Each row has a hidden value; after the row comes its tier, the name of the range that the value falls in. Each part has its own.
[-353   26  118 -206  135  247  270   61 -204 -396  150  -15  -67 -349
 -125   14  283 -375   43   36   43   40  135 -135  217  -84  114  -28
 -428   41  185  -69   27  413  197 -143  -37  -80   84   94   29   62]
Relu
[-227  176  140 -117  391  797 -230  -77 -117 -277   65   88  172   95
  -42   86 -104  -57   68  473 -117  -80 -107   49 -144   65  -70   38
 -284  -82  -99  -26  160  -89    7  191 -223 -106  127  126 -314   82]
sel
[-262  113  171   12  310  517 -186 -152  -66 -115  157  120  147   35
   -1   95 -149   14   85  485 -155 -194 -149   21 -192  202  -14  158
 -318    4  -72  -34   90 -126    7  163 -186 -191  221  124 -270   12]
Nam
[-317  161   77 -262   15   68   94    1 -284 -312   35  -65  -65 -407
 -219   -5  203 -389  -45    7  154  184  104 -182  277 -149  -12 -260
 -305  111  204  -52   52  478  108 -136 -194  -39   10  107  -68   74]
bive
[ 354 -315   60  209 -319  108   66   62  213  270   18  119  -15  431
  596  634  -89  361 -136  236 -315  -47   57  310 -275 -257 -190   79
  -53 -168  121   -4   85   -1 -293   26 -126 -164  -54   12 -112 -271]
dede
[ 167 -212 -278   82 -183 -239  246  112   21  -16   -1  242 -223 -158
  -38 -128   71 -260    5 -156   20  290  485  408  232 -124  376  109
   26  359   -6  176  212  -61   79 -193  606 -394  -18  -61 -145  211]
Nam
[  67   43  -45  118 -326 -142 -317 -573  -84  197 -351 -326 -347   24
  127 -110 -187  143   19 -213  411  292   33 -106 -393  121   93  -35
 -146   99  -85  465  -23  350  300   45 -316  106 -112 -385  -22 -471]
Varob
[ 335 -347  348  170  -41 -121   19  -49 -279  192  -17  157 -221 -186
  299   46  258  232  -65  367 -582 -278   90  133 -444  292  -84 -353
   51    5 -420 -318 -194 -283  -88 -197   11 -217 -148   -7 -253 -213]
kiz
[-261   59  190 -111  347  630   94 -236 -110 -450  -49   37  155   10
  115   82  124 -214  204  412  -88 -182   -4  134  -18  -22   35   71
 -409  -54  -14  -49   47  -18   70  288 -296 -128  133  144 -136  101]
dede
[-107  203  200 -292    8  106  154 -217 -226 -331   24 -174  -11  -37
  -14  -91  200 -325  -68  -29   14  142  144 -113   38 -195   13 -109
 -606    6   37  167  -54  554  229 -112 -256  -83  -25  -60 -159   76]
Relu
[-217  -35  132 -213   45    8  348 -133 -193 -346   22  -72    5 -322
  -15    7  315 -479   61  -56   87    2  107   24  301 -153  118  -44
 -428   63  160   33 -102  416   75   84 -212  -52   65  215   75   24]
kiz
[-126 -379 -241  251   91 -203  264  208   26  344 -156   -3 -597 -291
 -287 -148  209  214  295 -423  263 -253 -166   79  129  267  311  106
  613  171   93   64  -18    1 -230 -159  192  312  326  316  238 -223]
Relu
[ -68 -459 -227  293   77    7  115   95   15  366 -127 -126 -616 -237
 -169 -146  178  229  226 -476  325 -108 -207   20   15  310  269  118
  514   67   -8  172  -43   43 -118  -89   81  445  226  178  286 -380]
sel
[ -54  330  -21  -59 -356 -208 -372 -377 -229   50 -440 -209 -339 -104
  -72  -39 -248  141    0  -55  411  289   75 -270 -403   65  -28 -252
 -124  151   37  280   46  481  330 -104 -315   -9 -224 -360 -109 -420]
Nam
[ 259 -365   40  239 -281  123   39  186  240  396  244  135  -44  345
  504  598 -123  326 -210  218 -233    3   16  262 -125 -203 -195  121
    1 -126  154  -12  142   36 -369 -112  -14 -108    5   99 -115 -245]
Relu
[   6 -123 -323   57   80 -348  406  384  -67   68 -488  199 -522 -196
 -409  -71  221  204  396 -385   72 -369  -79  176   52   99  294   -6
  630  206  144  -40  -46  -38 -219  -56  220   94  207  368  160  -66]
kiz
[   5  -36 -284   15  115 -253  373  499  -81   81 -349  190 -564  -86
 -468 -115  210  289  305 -380  -12 -321  -64   51  -26   93  245   -9
  540  167  120  -37    5   61 -150 -293  307   87  201  266   53    7]
Relu
[-248  -25  165 -150  348  589  190 -127 -182 -445  160  -69   76  -69
   48  -33  337 -356   35  180  -72   26   -3   13  226 -123  -22  -56
 -499  -49    4  -43   16  185   79   84 -300   22  108  114 -118  240]
bive
[ 272   16 -299   27 -128 -366  272  -17   28  -67 -139  214 -141  161
  -69 -214   96 -154   21 -167 -111  227  402  448  202 -260  293   54
  -57  400  -16  234  181  -89    4 -134  395 -443   81 -113 -357  498]
Nam
[  92 -351  449  125  -71 -101 -259  -47 -297  420  132  -28 -169 -548
   71   95  281  223 -199  367 -525 -197   23  -27 -235  277 -156 -614
  397  -36 -280 -467  -51 -267 -363 -335 -100  -77  167  137 -356 -194]
bive
[-384  181  178 -328   99  224  251   17 -238 -452  -52  -19  -65 -343
 -139   33  197 -391  112  164  186  -18  183  -88  211 -152   54 -144
 -321   46  215  -71   67  495  131 -120 -113  -82  -25  198    0    3]
Nam
[ 162  -22 -440   53 -167 -457  313  156  -25 -145 -336  368 -207 -113
 -154  -66   92 -184  150 -129   36  175  376  461  316 -232  290  -52
  197  483  144   44  201 -168  -59   -5  405 -434   -7   35 -171  385]
kiz
[ 150  -21 -450  119 -149 -476  150   98  -17   30 -103  244 -197  -86
 -245 -183  115 -137  -20 -245  -34  334  288  330  377 -210  244  -92
  159  505  108   96  235 -165  -91 -150  354 -366  170  -79 -324  543]
bive
[-268  197  157 -356   28  145  205   -5 -245 -386   -6  -89  -63 -274
 -164  -20  189 -400    7   -1  143  101  190 -127  168 -189   64 -135
 -408   26  166   50   28  585  181 -161 -107  -69  -33  106  -42    8]
Relu
[ 131   43   50 -169  -12  332 -130  435  159  332  324  284  173  299
  -45  397 -539   21 -183  215  -83 -105  -80  291 -106  -54  -74  372
    3 -142   16  256  173  179 -394    6  246 -147   -5  577 -213 -311]
Nam
[  16 -258  596  -83 -199   68 -300 -387 -137  300 -154 -265   13 -520
  177  199  187   88  -63  395 -332 -219  279  186 -262   24   39 -524
  462 -195 -165 -256   85 -155 -409 -122 -150 -137  337  175 -350 -324]
Varob
[ 339  124   99 -225  -38  383  -13  489  138  216  130  331  150  623
  144  506 -495  179 -167  313 -236 -189  -61  343 -291 -205 -241  268
  -65 -244  -24  211  120  226 -394   -8  122 -162 -223  517 -266 -299]
Varob
[-292  -68  136 -233  267  487  292  -66 -165 -440  174 -115   52 -220
  -26  -44  383 -523   22   25   73  100   92   48  427 -225   58  -61
 -422  -29  107   10   42  341   33   35 -206   65  121  224  -24  216]
bive
[ -10  -57 -383  151   25 -567  335  326  -34  173 -205  245 -418 -157
 -428 -151  229  156  195 -308  -28 -147  -31  171  305   -6  208  -95
  504  420  202  -90   81 -124 -302 -233  245  -89  340  238 -123  356]
sel
[ 136    9   85 -216   64  393 -145  267  171  297  322  194  290  267
  -75  300 -503 -128 -154  121 -105 -115  -82  376  -64  -47   42  455
  -48 -181  -63  374  124  124 -397  183  205 -133  130  638 -219 -279]
dede
[ -55  133   53 -111  100  349 -305  202   50  209  273  228  192   74
 -206  227 -500   10  -84  224 -146 -117 -116  109 -255  175   71  375
 -113  -64  -52  211  137   19 -139   98  185 -237  183  355 -251 -252]
Varob
[ 154 -282  -25  157 -107  199 -101 -548   59  230 -294 -407 -370  170
  253 -170  -28   84  125 -357  430  143  -20  155 -266  108  216  179
   -4  -76 -208  592  -67  243  129  186 -246  355  -11 -140  130 -509]
Varob
[ 297   22 -318   69 -161 -474  290  -90   31  -71 -241  250 -115  173
  -11 -174   83 -138   68 -119 -110  176  372  506  204 -265  266   27
  -32  443    4  206  148 -158  -40  -22  304 -477   59  -83 -346  498]
dede
[  75 -372 -131  182    1   82   79 -253   67  257 -341 -255 -462  -24
   28 -163   84  120  269 -441  372  -79  -74  212 -119  176  325  191
  344  -18 -112  414  -67   87  -47  156  -51  376  151  116  232 -447]
dede
[ 150 -337  671   24  -36   42 -167 -351 -177  373   66 -177  -30 -301
  301   59  271  164 -123  482 -509 -340  126  188 -301  165  -84 -475
  264 -164 -372 -283  -69 -220 -419 -215 -181  -99  228  196 -420 -217]
Nam
[  77 -263  -80  229  -99  119 -134 -429   25  272 -272 -338 -463   72
  148 -166  -23  201  141 -341  405  115  -66   33 -298  207  207  136
   85   -7 -157  470  -47  190  154   71 -187  337   29 -194  131 -493]
Nam
[ 351 -325   26  193 -321  167   84  149  253  287  117  124  -38  463
  558  619 -139  333 -169  154 -288    9   92  292 -280 -253 -131  202
 -105 -188  127   82  113   76 -230  -49   14 -164  -59   -6  -83 -298]
Varob
[ -45   -1 -374  120   30 -582  319  395  -70  157 -239  278 -450 -208
 -501 -147  204  198  220 -288  -39 -197  -38  109  236   43  213 -112
  539  419  211 -133   77 -105 -269 -279  282 -106  325  245 -113  307]
sel
[  39 -235  -87  159 -183   54 -151 -464   27  255 -323 -358 -416  -49
  103 -137  -70   81  143 -375  496  166    6   68 -225  151  258  126
  123    8  -94  508  -17  254  143  123 -164  301   30 -134  168 -544]
Varob
[-279   47  115  116  285  454 -265 -157  -65  -20  253  114  120  -40
  -24   86 -139   59   31  433 -173 -122 -198  -49 -177  270   -7  151
 -306   49  -62  -61   92 -187   18  133 -182 -180  288   42 -272   26]
Relu
[-243   13  207 -129  310  500  247 -106 -126 -428  103   36   74  -20
   76   42  209 -242  143  259 -155 -179   30   36  -11   -6   84  143
 -534  -61    4  -29  -25  149  163   98 -158 -133  117  114  -65   85]
Varob
[ 216 -228  -90   99  -88  -44  117  203 -123   20   28  281 -284 -145
   57  -67   90  -61  -52  111 -139  160  356  270  -13   39  138 -106
   57  237 -179  -41  138 -122   59 -299  472 -302 -211  -64 -204   57]
Relu
[ 329 -254   11  163 -187  186    7  274  235  409  341  211   34  510
  417  535 -261  281 -263  202 -256    7  -72  284 -145 -173 -225  242
 -114 -131   62  116  114   73 -372  -74   28 -114  -57  197 -183 -212]
Relu
[ 118 -257  490 -158 -238  130 -268 -210 -171  183 -275 -241  -26 -515
  103  275  226   99  -60  193 -408 -159  318  145 -374  -37   98 -505
  458 -286 -137 -235   54  -88 -287  -91  -69 -127  269   95 -252 -405]
kiz
[ 111   17   -7  -85   -8  251 -217  449  123  418  379  294  169  232
  -76  403 -492   60 -255  233  -92  -31 -182  239   22  -55 -193  212
   96  -68   50  145  191   93 -514   -6  122  -96   36  581 -276 -196]
sel
[ 119 -158  573 -156 -187  232 -393 -303 -169  236 -161 -293    6 -351
  143  196  167  173 -147  323 -434 -105  294   95 -428  -32   -5 -543
  355 -285 -221 -199  107  -82 -285 -203 -133 -134  271   -2 -438 -296]
Relu
[ 126  -93  -89  150 -318 -193 -280 -618  -74  227 -350 -355 -303  -45
  145 -114 -106   54   16 -340  402  302  -16  -23 -287  114  140  -20
 -107   94 -103  492  -95  281  223  206 -369  166  -51 -302   47 -475]
kiz

Part 2:
[-122  114 -319 -144 -212  297   19   51  -61   19  234  174 -111 -185
  -60 -186   51 -369  -45 -139  -74  220  195 -405  283  138  184   14
 -138   99  100  -59   64   -1  -36  -45 -140  140   77  212 -132  -26]
(19)
[-169  160  -56  -31  -40   88   27  -19 -255  186  141 -137  -39 -262
 -134   42   11   99 -120   63   56   91  220 -104  179  113  -34   93
 -238  -82  -36  199 -126 -248   54  -10    0  -97   71   33 -246  -62]
(8)
[ -63  -32 -119  -20  -31  100   33 -153 -118  -71    8  -24  -27 -215
    6   93   17  -78   51  -36  -15   29 -112   -1  163   66   76   24
  -25  -27   97  -38  -39  -59  -40  -84 -131   37   82   38   21    5]
(16)
[-200  263 -605 -107  192 -115  101   92  227 -149   52  102  320 -245
 -115  -19  170 -145  -39  -11   56  -53  113 -143  256  255   -7   34
  146    5  -48   62  261  124 -260   51  123 -146 -113  242  -37   78]
(8)
[ -22    6  -45   75  -63   72   80   19 -310   32  -16 -175  -84   -1
  -61  136  -41  -74   36  -20  205   19 -196   -9  125   68   53   -9
  -41  -56  154   -5   65 -177  109  -82  -82   57  174    1  -71  -51]
(15)
[ -10   42 -348 -323  131 -220   39  -12  559  256   23  250  564 -572
  -56  -93  135  -97   75  224 -111   28  261   92   10  115   42   97
   37 -146 -170  175  -13  107 -128   19   89 -213 -277   53  152  165]
(20)
[   7 -260   27   -9 -492  362  115  116 -125  125   -5  248 -214  -24
   15   15   70 -265   90  -40   81   78  -64 -115  364   77  204   -4
  -15   58  254  -34    9 -125   42 -112  -50  405  138 -163  118  -16]
(25)
[ -51   39  430  196   -4  141  -50 -199 -755 -194 -148 -203  -99  245
  -64  238   10  168 -101 -122  141  116 -347  182   -3  -94 -144  178
 -144  -13   67  144 -126  -90   96 -317 -194   89  191   25  -94 -124]
(25)
[ 116  -40  -47   52  -47  -38   22  212  144   31   -6   55   20  -18
  -14    5   53  -79  108 -136  101   15  -39  -31   -8   76   81  -25
   50  110  117  -81  140  -38   60  -91    7   96  -63  -63   24   21]
(8)
[ 451 -246  363   60  229 -155  -37 -182  412    7 -435    3  307   51
  226  282   -3  228  280   66  219   -3 -432  577 -472 -268  -15   72
  -11   91   53 -123 -301  154   21  -81 -192   60 -216  -98  197  178]
(20)
[  87  246   21  -97  165  -91  -78 -311 -376 -105  -25 -283  279  -93
 -102   35  129   53    4  137   78  100 -213  120 -186   10  -57  141
 -121  -49   18  208    1   41   52 -264 -241  -94   43  164  -47  -89]
(20)
[  38 -340 -100 -233  -98   89   96   75  464  249 -145  364  194 -203
   75   56   -1 -190  139   16  -25  -39  -76  171  141  -66  218   -8
   94 -103   35 -113 -154   19  -43   38   -8   46  -64  -71  273  154]
(16)
[ 232   87  -79   38  172 -221   58   17  405  -25  -88   19  250 -222
   32   26    3   55  117   73  102   44  -58  183 -197  -67  -21  -10
   46   34 -102  -71  -33  120  -55  125 -141 -108 -166   60 -115  179]
(16)
[ 138  -82 -113  -70   55  -87  -56  -88  388   51   36   77  123 -495
  157  -19   92  -10  227  -28 -158   41   92   50  -82  118  110   32
  -59   64  117  -91  -45  -20  -30  -95  -47   15 -204  -75  177  119]
(15)
[ 154  -73 -300 -134  138  -83  -15 -326  320   23  -13  -53  246 -474
   73  -13   93  -32  206  149  -22   40  -93   87  -93    1  188   24
   28  -41  100  -31  -18   24 -124 -111 -203  -42 -113   42  154   15]
(8)
[  34 -257   24  -15 -216  263   62   93  150  126 -187  348   67   80
  112  174  -15 -337  161 -101  188  160 -117   -1  141   70   68   80
  -77  129  204  -93  -36   94    8 -138   44  368  -74  -21  223  131]
(11)
[-147 -137   17  265  -33  179   88   -7 -142  -99  -52   21 -279    0
  -14  246 -147   15  -25 -222  130   64 -119  -29  241  -28   -7   -3
   -1   27   60 -144  -64 -139  -62   -4  -72   94  100  -20 -160    0]
(16)
[-122   -5  -92 -170   61   70  -15 -161  -15  139  -66   55  263 -182
  -76  128  132   39  -16  108   65   41   49   68  105   88  -21  173
 -118  -55   11  223 -111  -38  -78 -178   55  -17  -84   30   93  -32]
(20)
[ -93  247 -130  -45  139   75  -76    6 -126 -232   85   28   34   -5
  -26  -42  110  -95  -65 -243  -67  120  -10 -168   43   99  -18   86
 -102  124   40  -55   86   88  -54 -124 -122  -29  -19  262 -110    8]
(8)
[ 209   58  442  206  191 -160  117  417  364  199 -329  190  253  406
  -80  267  -87  272  -80   36  486   99 -144  358 -263 -262 -311   97
  -64   19 -255   33 -116   68   91  248   15  -71 -213  -24 -333  241]
(25)
[ 131   90  -99  177   99 -143  138 -157   98 -160  -12 -176    0 -214
 -122  111  105  270   41  247  199  -50 -271  126   43  -86  -49  -47
  158 -122  -17    8  175 -118 -135  130 -289  -75   17  -88 -272   -5]
(25)
[  28   92  114  115 -190   79   14   57 -145  -75   29   63  -63 -191
   72   54   59  -60   69  -90  -18  134  111  -38   96  193  -85   81
 -170  161   79   32  -59   -2   44  -79    3  191  -42  -37  -57  119]
(11)
[ 118 -160 -118  154  -63   36  143   17  409  -58 -123  201   -6 -202
  114  165  -17  -76  190   13  147   45 -123   72  115   16   30  -39
   86   74   88 -189   25   49 -140  123  -79  182 -117  -78    0  195]
(11)
[ -76  -35 -164   67 -113  125   57  -18  146   -5  120   67 -199 -410
   56   40   12   17   53  -80  -85   37  186 -123  253  131   78  -16
  -82   69   68  -94  -98 -148  -94   81  -38   63  -20  -56 -109   65]
(19)
[ 229 -190   36 -184 -248  176  -20  208  202  180 -165  202  141  176
  100   48  197 -224  228  -72  186  -20  -95   35  -13  152  179   40
  -68  270  323  -28   -5   54  121 -232  107  380  -92 -116  344   26]
(19)
[ -33  -49 -154   13   66  -47   30   51  285  -20  -11  164  105 -232
   -7   52   42  -22   55 -102  -29   16   59   10   88   66   23   27
   69   36  -14  -52   29   22 -111  -26   22  -21 -137   -8   28   83]
(16)
[-224   80 -213 -150   83   12   21 -223 -191    3  111 -176   27 -420
 -117   59  196  249  -72  136 -115 -151   24   35  286  126   53   70
  -20 -214   34  187  -39 -283 -111  -65  -40 -206   92  -39  -22 -116]
(15)
[  14   52 -264   90  -59  176   80 -196   77  -34  117   16  -99 -212
 -127  -42   54  -17  -23  119  157  212   14 -223  156  -77   90   13
  -25   13   34    9   97  -62 -194   17 -287  104   -2   83 -315  -99]
(11)
[  54   16 -425 -263 -206  171   58 -106  215   74  125  105   92 -361
  -23 -149  233 -207  115  170  -13   23   92 -187  231  161  254  -12
  -13   59  176   34   64  -12 -126  -34 -117  156   -9   38   69  -30]
(16)
[ 123   99   -5   60  -68  -24  118   31   11 -140   37 -221 -223 -183
   -3  105  149  295   67  107   60 -235 -180  118  158   65   31 -124
   36    0  102  -94  -17 -239   14  227 -180  -28  136 -162 -213   46]
(19)
[  23   41 -159  -70 -157  160   31 -138  -82   63   91   60   37 -290
  -13 -110   -7 -227   21   32  -12  236  105 -130   89    7  139   55
 -130   22   25   41 -102   28  -35  -77 -193   93   40  145  -94    0]
(20)
[-132   83 -530  -49   49   72  207  205  588 -217   83  256 -108 -217
   -9   74  125  -83   36  -45   14 -180  -61 -177  451  166   61 -164
  203   18   45 -321  241   -7 -269  423  -66  -30  -29   71 -171  217]
(19)
[ -82   53 -162   41   44   34   25  215  252 -104   52  181  -47  -61
  -26   47   91  -27    6 -223   -3  -10   69 -137  172  142  -10   -5
   36  135   44 -131  138   -9  -87   31   46   32 -110   20  -74   78]
(19)
[ 376   57  250    4  208 -149 -116 -231  242  -93 -140 -171  161 -146
  124  102  177  370  177   95   43  -10 -183  322 -394 -100  -45   76
 -132  151   56  -12 -202   28   15  -83 -243  -17 -191  -74  -14   58]
(16)
[ 185   95  329  121  383 -347    5  403  409  202 -400   68  504  274
   68  389  -88  181   89  -81  424    6  -59  439 -419   35 -363  151
 -148  138 -149   47 -143  151  174   60  309 -120 -360    7   -1  325]
(8)
[ 268  -25 -120  -50 -232  147   97   30  273  -89    3  151  -54  -89
   85  -20  169 -222  228  101  117   51 -255  -80   94   74  139  -81
   27  125  259 -206  196   53   -7   70 -274  314    0  -45   18  127]
(25)
[  92  -95  100  163  200 -196   26 -148  115  -45 -313  103  416 -177
  127  246  -94  -34  139  -12  143  152 -162  371 -193  -42 -142  177
   18   -5  -80   57 -137  223  -83 -164   17   -2 -202   61  183  210]
(25)
[ -51  -62 -127   28 -132  197  116   34  222  -54   54  121 -239 -150
  -60   62  168  199  -23   29   36 -102   12  -71  346    2   83  -51
   54   32   67  -68  -14 -189 -187  168 -101   88   15 -133 -195  -17]
(20)
[ -24  -30 -307 -101  -49   78  110  -81  137   -1  -37   31   79 -298
   40   30  103  -23   63   81   40  -75   -3   47  229   71  161   -4
   39  -13   72    1 -102  -38 -162   64  -35    9   29   46   37   45]
(8)
[   8  125  196   76  212 -212  -30 -125  -75   69 -139 -175  283 -237
   -5  299   27  276   51  121  126   19   17  295 -152  132 -278  182
 -197  -28  -75  233 -171  -62   65 -111  101 -125 -162  -71  -20  106]
(20)
[-169  -14   30  226 -147  214   23 -134 -499 -111  110 -185 -371 -129
  -67  162  -63   27  -36 -159   41   90  -45 -152  270  106    6   23
 -118   27  150   -8  -21 -259   34 -154 -118  126  202  -54 -182 -131]
(16)
[ 197  204  172  -74  207 -123 -126  -46  -51    8 -135 -129  341   72
    3   57  131  125   37  -10  142   96  -60  190 -347    6 -101  171
 -201  153   -3  155 -126  114   95 -219  -52  -42 -151  125   -2   14]
(19)
[ -45 -100 -117    4 -212  252   72  125  314    9   60  209 -247 -153
   46  155  170    4  120  -46   50  -59   61 -177  350  239   31  -32
  -75  170  241 -142   70 -166  -71   88   44  279  -77 -196  -16   79]
(20)
[ 238   66  138   87  219 -250  -39 -417  -44 -228 -149 -252  242 -363
   97  143  110  290  166  174  -21   -8 -281  398 -263  -60  -84   96
    2  -47   -6   77 -130   51  -65 -139 -262 -104  -84  -36   47   72]
(11)
[  16  -99  116  246  -72   44   97   62  102   51  -71   66 -107  -92
  -57  163    5  235  -12    5  183   51   52   79  117  -60  -69   44
   -3   38  -34   53  -81 -145  -91   37    3   87  -82 -171 -206   10]
(11)
[ 260   23  267   54  278 -278  -54 -130  129  107 -334   -3  582  -64
   99  223  -72   15  161   94  234  217 -156  433 -480  -79 -209  222
 -148   22 -109  151 -190  251   84 -207  -15  -44 -276   88  134  206]
(11)
[  50  128 -283   45 -156  236   75   68  192 -227  126  191 -187  -67
   -3 -121  131 -173   16 -119   33  134   40 -303  223   52  118  -55
    3  231  107 -186  134   87 -186  106 -219  217  -13  146 -249   41]
(20)
[   0 -172 -247  -92 -208  220  136  -74   82   80  -44   62  -55 -162
   -1   92   80 -118  106  109  144  -59 -124  -17  303   60  211  -42
   43  -11  195  -41  -32 -115  -87   17  -82  182  107  -62   70  -19]
(16)
[-129 -124 -179  -17 -247  214  219  436  303  146  -48  444  -19  200
 -202   26  157  -88 -111   -8  263  -46   20 -133  460    6   69  -14
  198   -4   10   24  218  -72 -156  143  116  181  -20  -96 -102   12]
(25)
